Below are the code and all the weights of a small trained network. Each question names an input and a class and asks about switching units off, where a switched-off unit gives its printed mean instead of its output.

import numpy as np


def w(rows, s, z=0):
    codes = np.array(rows[::2]) - 128.0
    scale = np.full(codes.shape[1], s)
    scale[-1] = z or s
    return codes * scale


def f(y):
    return y / 2 * (1 + np.tanh(0.7978845608 * (y + 0.044715 * y**3)))


def log_softmax(a):
    a = a - a.max(-1, keepdims=True)
    return a - np.log(np.exp(a).sum(-1, keepdims=True))


def net(x, mask):
    res = np.array(x, float).reshape(1, 3) / 4 @ E
    y = f(res @ A[0][:, :-1].T + A[0][:, -1])
    res = res + np.where(mask, y, B[0][:, -1]) @ B[0][:, :-1]
    return log_softmax(res[-1] @ U[:, :-1].T + U[:, -1])


A, B = {}, {}
E = w([
[122,149,209,140,197,225,189],'x0',
[254,30,157,51,71,151,193],'x1',
[246,198,83,103,133,197,101],'x2',
],0.0082)
A[0] = w([
[153,157,2,146,48,95,118,31],'N1',
[81,177,172,132,159,251,208,26],'N2',
[90,201,151,192,101,109,66,29],'N3',
[172,45,159,92,70,121,170,2],'N4',
[20,221,97,186,153,143,70,66],'N5',
[13,39,167,184,134,46,165,68],'N6',
[99,160,38,64,26,19,101,45],'N7',
[199,235,34,104,202,152,120,124],'N8',
],0.0091,0.0068)
B[0] = w([
[114,253,107,134,151,98,180,171],'N1',
[115,224,83,117,229,60,182,189],'N2',
[185,172,163,59,103,166,158,177],'N3',
[226,140,222,85,135,233,99,176],'N4',
[141,126,189,42,96,181,53,255],'N5',
[186,146,132,202,78,110,247,238],'N6',
[130,184,76,87,221,103,165,205],'N7',
[124,147,114,236,50,135,163,214],'N8',
],0.013,0.0096)
U = w([
[143,139,178,37,55,199,119,104],'0',
[101,153,112,103,218,89,175,109],'1',
[129,132,134,195,2,130,190,58],'2',
[58,88,130,130,65,120,113,254],'3',
[85,85,126,117,127,100,70,90],'4',
],0.017,0.023)

Each question gives the input, the list of numbers given to net, and the class t.
The units are the neurons (one row each of A and B). Each row of codes is followed by its name. A weight is (code - 128) times the scale printed after its matrix; where a second scale follows, it is the last column's (A, B and U).
mask holds one flag per neuron, in row order. A switched-off neuron (its flag False) gives its mean, the last column of its row in B, instead of its output. The means were averaged over made-up inputs and are rounded, as every weight is.
A unit's drop is (log p(t) with every unit on - log p(t) with that unit switched off) / (log p(t) with every unit on - log p(t) with every unit switched off).
The circuit of an input: a set's keep is (log p(t) with only the set's units on - log p(t) with every unit switched off) / (log p(t) with every unit on - log p(t) with every unit switched off). Starting from all 8 units, units are removed one at a time, each time the one whose removal leaves the highest keep (on an exact tie, the one counted first), for as long as the keep stays at least 0.8.
circuit, biggest first: the units of the circuit, biggest drop first
unit that matters most: the unit with the biggest drop
k most important neurons: the k neurons with the biggest drops, biggest first
drop of u: that unit's drop, to one decimal
input [3,-6,3], class 0: circuit, biggest first => [N5]
input [8,4,-7], class 1: 2 most important neurons => [N2, N8]
input [1,-4,-4], class 0: 2 most important neurons => [N5, N8]
input [-8,-8,-8], class 0: 3 most important neurons => [N5, N3, N2]
input [1,-2,0], class 3: circuit, biggest first => [N4, N6, N7]
input [-3,1,-2], class 3: 2 most important neurons => [N2, N1]
input [-8,-7,-4], class 1: 4 most important neurons => [N7, N1, N4, N6]
input [1,-3,-2], class 3: 2 most important neurons => [N4, N3]
input [-8,7,6], class 1: 4 most important neurons => [N7, N1, N5, N3]
input [0,3,5], class 2: 2 most important neurons => [N5, N8]
input [7,-2,8], class 2: 3 most important neurons => [N8, N7, N1]
input [-2,-6,5], class 0: 2 most important neurons => [N5, N6]
input [3,-1,1], class 3: 2 most important neurons => [N7, N6]
input [1,-2,1], class 3: unit that matters most => N6
input [-4,2,5], class 2: 3 most important neurons => [N8, N2, N5]
input [5,-3,-6], class 2: 2 most important neurons => [N6, N7]
input [3,-5,0], class 0: drop of N5 => 0.3
input [3,-7,-4], class 0: drop of N5 => 0.9
input [-3,-2,6], class 2: drop of N8 => 0.7
input [-7,3,6], class 1: circuit, biggest first => [N7]
